Each row is followed by its class.
[-23 46 -375 -8 232 -73 -4 112 -167 -63 -213 777 -84 -420 -49 247 124 -208 112 -14 107 810 123 126 511 108 -46 -417 -17 -61 -369 -371 41 28 350 -10 -33] => j_424
[-169 104 -355 65 43 14 -1 187 -64 -152 -316 659 -100 -286 16 7 112 -342 147 28 191 606 -88 55 441 118 -7 -301 35 -38 -358 -209 3 -12 146 -105 35] => j_424
[71 -125 -208 127 219 95 142 -105 136 336 -462 122 290 -179 -133 200 -211 -401 -104 88 351 202 27 -7 524 -187 -77 -105 -428 -178 -245 -230 -106 218 93 -294 -34] => j_984
[82 -191 -124 67 301 153 163 -57 120 376 -478 237 355 -314 -234 213 -191 -379 3 34 347 134 -169 -22 498 -194 -94 -101 -480 -87 -153 -276 -4 190 16 -286 7] => j_362
[-195 135 -322 12 56 71 16 98 -11 -124 -270 763 -118 -211 37 -145 185 -227 106 -50 272 499 -105 160 358 187 44 -355 119 55 -332 -216 -8 -90 35 -33 -23] => j_197
[121 -147 -183 106 272 113 167 -75 78 397 -473 146 269 -275 -184 227 -239 -373 -61 106 401 165 -9 25 572 -178 -91 -161 -435 -150 -197 -302 -58 254 121 -295 -27] => j_924
[-113 100 -324 -6 130 114 74 106 -169 -19 -180 643 -126 -244 64 190 113 -251 99 -9 234 549 -10 29 500 131 1 -398 23 36 -278 -231 30 15 86 2 -73] => j_197
[-151 144 -264 134 24 -7 -67 248 -108 -397 -331 755 -65 -146 -47 -82 260 -251 178 -53 -88 659 -222 -107 331 199 -7 -134 15 -91 -237 -186 -17 -75 60 -109 101] => j_362
[-9 37 -305 -378 331 233 -131 -125 25 186 36 -51 113 -126 172 -293 144 2 -79 -127 366 -77 623 93 294 -59 -1 -86 230 182 -52 -344 50 226 -61 -158 -88] => j_772
[-113 38 -253 -426 313 439 -126 -70 -6 236 161 -53 56 -93 200 -396 172 -156 -92 -212 508 -285 567 38 265 -51 36 -108 271 368 -8 -267 12 37 -187 -133 -150] => j_842
[5 6 -124 -370 320 212 -48 10 -78 120 79 79 183 -238 14 -383 168 -56 147 -281 188 -321 223 -60 117 66 12 85 213 224 200 -339 163 26 -127 -137 -91] => j_772
[65 -143 -182 139 262 151 172 -91 144 425 -505 160 264 -236 -198 109 -204 -339 -73 108 425 120 -79 53 533 -169 -75 -125 -407 -108 -227 -287 -104 253 95 -299 -30] => j_924
[195 -126 -129 163 244 2 130 -88 5 249 -421 134 405 -205 -251 220 -224 -260 -101 28 104 139 -98 -71 455 -155 -80 45 -421 -268 -81 -315 -93 294 104 -330 -10] => j_984
[-37 -12 -224 -394 389 166 -37 19 -125 112 199 -39 34 -279 72 -289 163 -17 -14 -183 315 -225 459 -58 130 -33 14 -41 399 204 74 -332 78 160 35 -37 -139] => j_593
[170 -121 -158 97 299 44 152 -105 -17 336 -328 59 344 -237 -200 300 -230 -228 -180 65 197 116 20 -59 484 -183 -73 -41 -376 -190 -97 -301 -82 312 150 -258 -80] => j_984
[-77 107 -354 67 272 5 -32 106 -187 -110 -216 899 -94 -276 -101 75 287 -132 93 -74 71 652 -170 95 398 229 35 -452 113 99 -197 -409 33 9 171 98 -113] => j_197
[-84 83 -368 -45 90 83 1 37 -5 -55 -256 651 -24 -169 64 90 92 -265 81 -32 252 592 5 147 527 95 -27 -360 -47 -1 -272 -289 1 42 -11 -125 1] => j_471
[-80 36 -237 -296 361 353 -165 -9 -29 145 82 115 126 -143 83 -427 280 -102 97 -233 317 -238 430 23 166 -33 -1 -7 255 278 50 -313 57 38 -154 -117 -126] => j_92
[-114 52 -365 -68 63 137 -14 84 -24 5 -248 651 -92 -189 87 107 11 -295 6 -10 330 575 80 141 552 82 -23 -365 -3 -12 -415 -231 -19 -19 64 -97 -34] => j_842
[-131 77 -350 20 54 16 -14 126 0 -158 -291 663 -18 -216 41 32 110 -247 184 -28 133 590 -123 64 461 106 -27 -305 -15 -31 -253 -273 37 10 -1 -104 63] => j_471
[162 -110 -132 56 276 90 187 -120 42 344 -393 76 297 -283 -116 281 -270 -275 -155 80 355 152 121 -47 556 -224 -112 -92 -452 -222 -192 -268 -103 323 89 -355 31] => j_362
[8 34 -296 -371 416 198 -118 -6 -148 79 125 61 93 -278 75 -216 220 -56 20 -126 237 12 508 -14 208 -41 -4 -69 348 193 27 -374 107 196 46 -95 -122] => j_424
[176 -135 -93 137 224 -51 143 -15 -52 210 -375 27 319 -364 -222 299 -250 -341 -116 53 153 201 50 -104 437 -201 -89 -28 -458 -293 -136 -183 -20 212 251 -336 40] => j_424
[-106 111 -373 -24 145 144 119 139 -192 34 -225 750 -101 -315 2 185 42 -311 188 -2 331 538 -3 103 535 143 -56 -354 54 13 -288 -306 28 52 92 -45 -93] => j_92
[-39 85 -364 -6 278 -35 45 154 -266 -76 -167 808 -84 -436 -138 250 151 -186 147 -18 121 728 -66 92 453 179 -50 -365 36 43 -242 -437 66 57 267 53 -58] => j_424
[180 -145 -148 114 278 -58 169 -83 6 312 -346 37 309 -289 -136 241 -300 -248 -152 71 259 87 160 -84 464 -184 -85 -140 -375 -256 -174 -271 -122 287 232 -276 -21] => j_622
[170 -116 -128 97 179 -79 249 -95 1 309 -386 22 276 -295 -198 225 -311 -250 -58 51 282 126 31 -21 473 -125 -144 -25 -504 -245 -127 -265 -106 262 174 -287 60] => j_772
[167 -124 -178 38 237 38 63 -70 32 185 -391 105 302 -226 -163 217 -167 -270 -84 12 242 189 54 -67 525 -193 -86 -35 -415 -223 -177 -273 -99 282 34 -312 51] => j_593
[-23 78 -301 65 198 -99 85 194 -183 -150 -183 773 -98 -408 -84 196 122 -119 208 -40 -8 654 -52 45 406 167 -38 -364 -21 -67 -252 -377 58 38 242 65 10] => j_622
[-114 41 -356 -11 116 79 29 140 -75 -20 -234 752 -79 -276 39 153 36 -281 139 -24 283 615 -52 92 488 100 -52 -368 47 -9 -340 -292 26 7 116 -13 -29] => j_842
[201 -182 -149 151 265 -78 167 -30 -14 215 -361 138 330 -245 -282 282 -227 -321 -15 30 68 219 -88 -160 439 -155 -133 -60 -465 -227 -70 -271 -118 225 197 -260 44] => j_471
[-103 71 -299 29 196 -142 128 155 -212 -132 -119 675 -119 -434 -92 170 112 -212 203 -51 140 632 15 65 380 160 -68 -358 -5 -2 -215 -367 62 -4 348 56 -30] => j_471
[86 -153 -200 136 264 139 161 -111 133 421 -445 170 327 -251 -181 187 -244 -329 -42 56 441 151 -80 88 499 -208 -109 -147 -428 -124 -211 -310 -111 267 51 -260 -24] => j_842
[222 -134 -154 92 301 -16 182 -31 -65 228 -380 252 295 -298 -298 329 -206 -298 -15 53 187 250 -102 -87 522 -121 -127 -34 -450 -227 -134 -346 -115 282 122 -211 38] => j_593
[-22 70 -343 29 267 -1 50 168 -251 -100 -218 838 -109 -375 -158 236 190 -155 236 -66 20 721 -116 76 483 173 -72 -367 -50 43 -201 -455 91 71 196 70 -31] => j_924
[26 -20 -251 -416 400 238 -136 27 -115 90 172 77 45 -225 72 -160 212 -136 -7 -190 216 -19 465 -50 214 -38 3 -123 286 231 29 -333 157 113 -38 -3 -154] => j_842
[31 -2 -230 -327 366 137 -49 -39 -50 200 160 -36 117 -214 94 -246 121 -21 -102 -120 173 -171 487 39 158 -37 45 -80 314 139 79 -345 86 157 47 -57 -197] => j_984
[-139 87 -339 35 73 40 16 172 -52 -144 -280 741 -90 -236 27 24 140 -284 165 -67 213 595 -87 64 431 138 -27 -285 26 -41 -312 -263 -7 -24 29 -46 18] => j_593
[-46 58 -363 9 198 -20 24 93 -126 8 -190 646 -95 -358 -5 176 86 -193 53 -12 180 687 156 116 478 96 -32 -403 0 -26 -342 -327 -36 30 311 -47 -52] => j_424
[-64 7 -252 -376 334 375 -160 -125 102 279 107 -138 25 -45 215 -403 181 -98 -169 -186 485 -318 644 85 272 -96 54 -143 185 295 -51 -249 -78 79 -141 -167 -161] => j_593
[-7 60 -288 45 243 -60 115 197 -272 -68 -167 767 -123 -434 -166 217 80 -115 119 -44 27 596 -97 67 435 187 -56 -345 24 -26 -181 -428 84 42 307 53 -50] => j_924
[102 -168 -136 99 304 151 169 -99 51 409 -427 191 335 -272 -218 299 -197 -327 -78 65 370 195 -82 21 529 -163 -75 -152 -453 -104 -147 -309 -53 223 91 -279 -42] => j_362
[-16 23 -227 -333 370 228 -62 12 -161 109 167 66 49 -231 104 -228 186 -98 54 -191 238 -157 481 -44 148 -13 21 -153 353 223 57 -304 112 92 22 -33 -188] => j_197
[-154 106 -328 83 123 -22 3 221 -91 -256 -251 776 -99 -263 -37 -32 244 -225 214 -75 32 672 -53 -25 304 139 -58 -264 50 -22 -290 -256 -34 -63 177 -11 30] => j_362
[-35 42 -277 -411 336 279 -98 -33 19 201 68 22 103 -193 156 -375 101 -126 -79 -161 413 -274 615 36 273 -71 -41 -57 203 255 -49 -301 47 82 -59 -137 -121] => j_772
[-49 102 -339 49 260 -48 16 176 -247 -122 -213 837 -72 -398 -125 190 188 -177 214 -53 68 645 -129 16 451 186 -32 -351 54 -7 -188 -407 71 64 213 60 -69] => j_92
[210 -161 -107 111 274 -29 80 -16 -72 197 -331 127 304 -275 -254 303 -198 -305 -157 -4 105 173 -65 -151 454 -169 -92 -50 -410 -227 -98 -272 -39 251 169 -231 -22] => j_842
[134 -213 -125 99 253 53 178 -67 127 418 -391 129 292 -354 -203 210 -292 -358 -146 1 362 101 28 89 445 -225 -98 -167 -460 -208 -215 -241 -23 149 189 -271 -54] => j_842
[-195 110 -289 46 47 140 62 167 -124 -104 -255 641 -137 -199 18 17 154 -204 217 -21 191 529 -165 -1 431 154 -27 -222 82 63 -243 -241 31 18 22 -38 27] => j_924
[-113 118 -373 24 112 84 22 159 -129 -124 -239 727 -36 -201 29 138 120 -247 137 -7 124 575 -145 -9 479 127 -37 -250 76 -21 -218 -305 23 58 43 -32 -41] => j_984
[-129 114 -278 152 84 -83 3 200 -70 -290 -283 731 -93 -217 -62 -69 243 -184 258 -57 -79 631 -150 -12 298 206 -1 -260 -8 -66 -264 -238 -16 -64 145 14 79] => j_622
[-171 101 -371 27 64 44 66 144 -124 -26 -208 621 -131 -312 78 176 50 -307 190 56 312 656 28 86 475 132 8 -430 122 15 -358 -250 -27 -1 238 -38 -28] => j_424
[194 -120 -251 74 279 5 185 -17 -5 305 -403 212 300 -285 -236 331 -249 -317 -18 100 242 283 24 -71 563 -152 -156 -93 -449 -177 -211 -320 -135 305 210 -211 -6] => j_772
[156 -169 -149 10 252 68 189 -91 13 307 -391 204 306 -288 -219 321 -239 -303 -49 37 268 240 -25 -34 528 -190 -154 -75 -506 -162 -204 -282 -57 237 5 -265 70] => j_362
[13 75 -371 9 314 -67 31 156 -261 -72 -194 862 -76 -458 -154 225 181 -198 184 -57 66 647 -20 87 504 148 -57 -405 -9 -17 -230 -464 71 92 269 68 -92] => j_92
[-170 66 -379 -4 116 125 50 86 -96 54 -225 617 -184 -200 75 126 83 -201 79 26 310 588 41 107 513 125 -14 -432 125 83 -349 -286 -9 61 132 -2 -72] => j_924
[-20 78 -325 35 261 -194 88 169 -245 -145 -139 744 -93 -467 -137 273 104 -203 109 -10 75 668 -88 54 466 169 -60 -411 -63 -18 -168 -444 89 70 318 88 -37] => j_471
[-147 32 -171 -376 270 399 -80 -30 17 208 79 -37 103 -201 134 -484 140 -119 -17 -184 431 -339 447 51 162 -41 33 28 256 308 26 -195 88 -51 -121 -225 -78] => j_424
[-119 32 -223 -247 265 301 -156 -44 131 79 47 -71 93 -12 125 -582 263 -167 -13 -223 235 -286 452 -5 138 -56 39 -30 160 274 30 -197 -38 5 -153 -214 -50] => j_471
[199 -111 -128 150 249 5 130 -67 -21 260 -400 122 357 -225 -209 197 -233 -265 -152 86 157 99 -44 -73 471 -151 -59 -58 -391 -244 -112 -244 -104 273 123 -292 -19] => j_197
[-48 87 -372 20 219 -44 59 168 -219 -84 -233 814 -27 -383 -130 216 102 -141 156 -43 85 656 -84 83 498 179 -75 -335 -45 18 -217 -417 61 42 249 41 -20] => j_772
[193 -133 -136 150 262 -11 57 -5 -66 155 -351 140 351 -222 -254 284 -156 -284 -136 38 86 217 -122 -134 430 -173 -94 12 -385 -246 -105 -272 -40 313 103 -225 1] => j_842
[-101 84 -363 -44 126 139 16 150 -103 -35 -216 707 -63 -228 56 162 76 -238 67 -6 236 553 4 89 519 148 3 -390 27 28 -297 -284 40 -19 45 -37 -67] => j_622
[-97 39 -140 -420 403 387 -16 -19 -129 164 177 -26 96 -189 75 -354 203 -70 21 -215 313 -339 427 -100 128 -30 -9 51 264 352 140 -257 109 78 -153 -109 -123] => j_362
[-47 -8 -167 -424 283 391 -91 -24 -10 232 124 -76 89 -135 113 -393 163 -118 -25 -222 314 -344 488 17 211 -60 9 3 166 317 60 -230 92 -11 -192 -151 -145] => j_924
[196 -157 -144 105 304 56 226 -132 4 426 -420 140 288 -270 -274 232 -262 -272 -73 57 290 129 -11 22 551 -142 -125 -102 -517 -158 -156 -350 -144 263 151 -286 -7] => j_924
[-77 55 -200 -299 292 333 -118 -47 57 124 48 41 72 -70 104 -444 219 -149 9 -198 270 -254 393 2 197 -21 9 37 157 265 21 -279 14 33 -168 -146 -105] => j_984
[221 -151 -123 63 265 -74 172 -73 -30 285 -261 -1 319 -317 -213 303 -293 -255 -233 43 167 68 98 -62 467 -199 -81 -120 -420 -219 -68 -261 -73 253 224 -285 -25] => j_471
[201 -125 -63 95 282 -34 174 -48 -119 200 -334 146 322 -327 -239 249 -185 -237 -89 1 100 101 -54 -157 407 -150 -100 6 -399 -238 -49 -234 17 238 130 -240 -9] => j_197
[88 -163 -204 99 310 129 75 -62 110 403 -435 217 278 -268 -209 198 -69 -433 -30 40 349 178 -55 5 532 -174 -38 -207 -430 -59 -199 -264 -50 188 59 -204 -94] => j_92
[-126 132 -313 32 160 83 -13 120 -75 -158 -251 800 -63 -198 -51 -22 255 -171 108 -45 123 597 -130 57 385 160 7 -304 72 64 -241 -301 -60 -3 91 -27 -11] => j_362
[187 -125 -136 88 225 -59 158 -11 -114 187 -335 80 248 -304 -197 310 -232 -257 -78 70 145 218 68 -125 482 -168 -130 -33 -350 -275 -144 -269 -34 293 219 -246 15] => j_924
[34 2 -247 -362 391 255 -119 -20 -60 206 122 19 89 -229 99 -230 193 -85 -39 -161 253 -187 485 -9 243 -72 41 -129 278 199 47 -312 105 163 -80 -88 -176] => j_92
[215 -115 -120 77 253 -7 95 -60 -45 264 -401 146 366 -251 -224 287 -214 -269 -181 11 154 151 -59 -106 539 -104 -72 -47 -450 -188 -54 -301 -24 246 110 -276 -24] => j_772
[-33 41 -307 111 254 -90 66 169 -219 -54 -205 753 -124 -377 -146 186 149 -143 193 -56 14 655 -103 49 411 192 -32 -414 21 12 -180 -436 32 31 331 83 -60] => j_924
[10 107 -141 -305 304 237 -24 -9 -110 28 11 106 171 -199 36 -422 166 -14 143 -219 221 -267 248 -42 187 63 -51 188 157 146 190 -367 111 142 -164 -210 -1] => j_772
[-135 132 -311 54 134 117 29 148 -224 -123 -216 733 -74 -218 17 114 172 -193 140 -32 148 539 -168 -26 435 188 15 -311 133 37 -184 -272 53 23 63 -12 -72] => j_197
[-85 107 -297 1 102 28 -9 152 -184 -182 -229 714 -55 -252 54 174 143 -181 124 -31 102 667 -49 -22 476 136 -44 -264 27 -61 -218 -300 51 42 69 -70 13] => j_362
